Look-ups in named tables: a row name and a column name give one cell, copied from the table.

sotik:
,nerumez,renes,lomati,maral,fupubus,geput
magebi,74,-6,-50,49,4,24
tosor,19,30,2,20,21,26
vabilal,16,29,28,11,30,47
tiken,-37,35,-8,-1,9,33
buk,15,20,36,29,30,0
sudek,42,16,1,34,17,25
gur,4,-2,-5,-22,40,49
supafo,83,27,21,56,31,14
dabubef,37,47,-6,14,-4,44
gir,27,59,19,3,-69,6
bedureb,-2,-11,26,-37,81,45
ropo,43,61,60,22,-7,53

geput of supafo is 14
maral of tiken is -1
maral of gir is 3
maral of magebi is 49
renes of dabubef is 47
nerumez of tiken is -37
nerumez of gur is 4
nerumez of gir is 27
maral of tosor is 20
geput of gur is 49
nerumez of magebi is 74
renes of buk is 20
lomati of bedureb is 26
nerumez of supafo is 83
Row with the largest maral: supafo

vofise:
	tigota	gek	lene
vebetu	26	100	244
fenoko	24	148	42
fel	183	42	225
vono	100	83	210
pesoku	116	44	233
labol	169	89	58

vono, lene -> 210
fenoko, tigota -> 24
labol, tigota -> 169
vono, gek -> 83
fel, lene -> 225
vebetu, lene -> 244
vebetu, tigota -> 26
pesoku, gek -> 44
pesoku, lene -> 233
labol, gek -> 89
vono, tigota -> 100
vebetu, gek -> 100
pesoku, tigota -> 116
fel, tigota -> 183
fel, gek -> 42
labol, lene -> 58

fev.csv
,dut,fesez,deg,gupel,vizi,rut
zeg,33,124,182,149,52,91
sep,62,130,67,103,71,100
pokiko,142,81,56,27,109,141
lag,111,111,88,120,23,150
mategiv,46,116,137,131,89,85
renuz,153,74,46,38,117,147
vok,68,106,68,105,107,103
diz,72,137,78,128,68,113
faripez,195,144,92,87,13,191
sopop,165,128,81,106,26,152
bov,128,78,75,31,113,116
zozubob,126,60,58,32,114,170
nadel,179,122,65,41,113,135

rut of faripez is 191
deg of pokiko is 56
deg of zozubob is 58
dut of sep is 62
vizi of nadel is 113
gupel of zeg is 149
fesez of zeg is 124
gupel of diz is 128
gupel of pokiko is 27
fesez of renuz is 74
fesez of faripez is 144
fesez of pokiko is 81
dut of sopop is 165
dut of diz is 72
gupel of lag is 120
vizi of renuz is 117
rut of zozubob is 170

vikibor
      besur  nonos  gufi  ser
kub     2.9    2.2   4.9  8.6
fup     2.2    2.2   3.2  3.1
zogu    2.4    2.2   4.3  0.5

What is the ser of fup in vikibor?
3.1
What is the gufi of fup in vikibor?
3.2
What is the besur of zogu in vikibor?
2.4
What is the besur of kub in vikibor?
2.9
What is the gufi of kub in vikibor?
4.9
What is the ser of zogu in vikibor?
0.5

pas
         tisuzo  zefador  fanop  memirog  foted  nagub    tig  zugala  tevil  gapar
mobadi    0.486    0.259  0.491    0.487  0.507  0.548  0.240   0.510  0.735  0.489
mato      0.475    0.838  0.500    0.497  0.508  0.755  0.853   0.504  0.220  0.471
befot     0.601    0.180  0.557    0.559  0.528  0.317  0.157   0.567  0.838  0.607
muz       0.457    0.307  0.474    0.468  0.499  0.612  0.290   0.494  0.686  0.459
sed       0.867    0.887  0.752    0.768  0.606  0.138  0.915   0.712  0.271  0.870
lon       0.555    0.624  0.546    0.547  0.527  0.565  0.630   0.547  0.426  0.555
luv       0.815    0.778  0.714    0.727  0.590  0.182  0.798   0.683  0.356  0.818
pob       0.478    0.159  0.483    0.478  0.502  0.526  0.134   0.504  0.821  0.482
bofavom   0.367    0.188  0.415    0.405  0.477  0.731  0.165   0.446  0.764  0.368

gapar of befot = 0.607
zefador of lon = 0.624
zefador of mobadi = 0.259
nagub of mobadi = 0.548
memirog of sed = 0.768
nagub of luv = 0.182
nagub of bofavom = 0.731
Which row has the largest fanop? sed

nen:
	sugokat	vola	sogizum	zod	muv	fuv	rusi
nomogal	57	61	46	-3	4	-16	47
mobin	30	69	67	30	25	-46	12
danipa	-49	-58	-32	28	2	53	-28

What is the zod of nomogal in nen? -3
What is the sogizum of nomogal in nen? 46
What is the sogizum of danipa in nen? -32
What is the sugokat of nomogal in nen? 57
What is the sugokat of danipa in nen? -49
What is the muv of danipa in nen? 2
What is the fuv of danipa in nen? 53
What is the rusi of nomogal in nen? 47
What is the sugokat of mobin in nen? 30
What is the zod of danipa in nen? 28
What is the fuv of mobin in nen? -46
What is the vola of mobin in nen? 69
What is the muv of mobin in nen? 25
What is the rusi of danipa in nen? -28
What is the rusi of mobin in nen? 12
What is the zod of mobin in nen? 30
What is the sogizum of mobin in nen? 67
What is the fuv of nomogal in nen? -16
What is the muv of nomogal in nen? 4
What is the vola of nomogal in nen? 61
Row with the largest sogizum: mobin

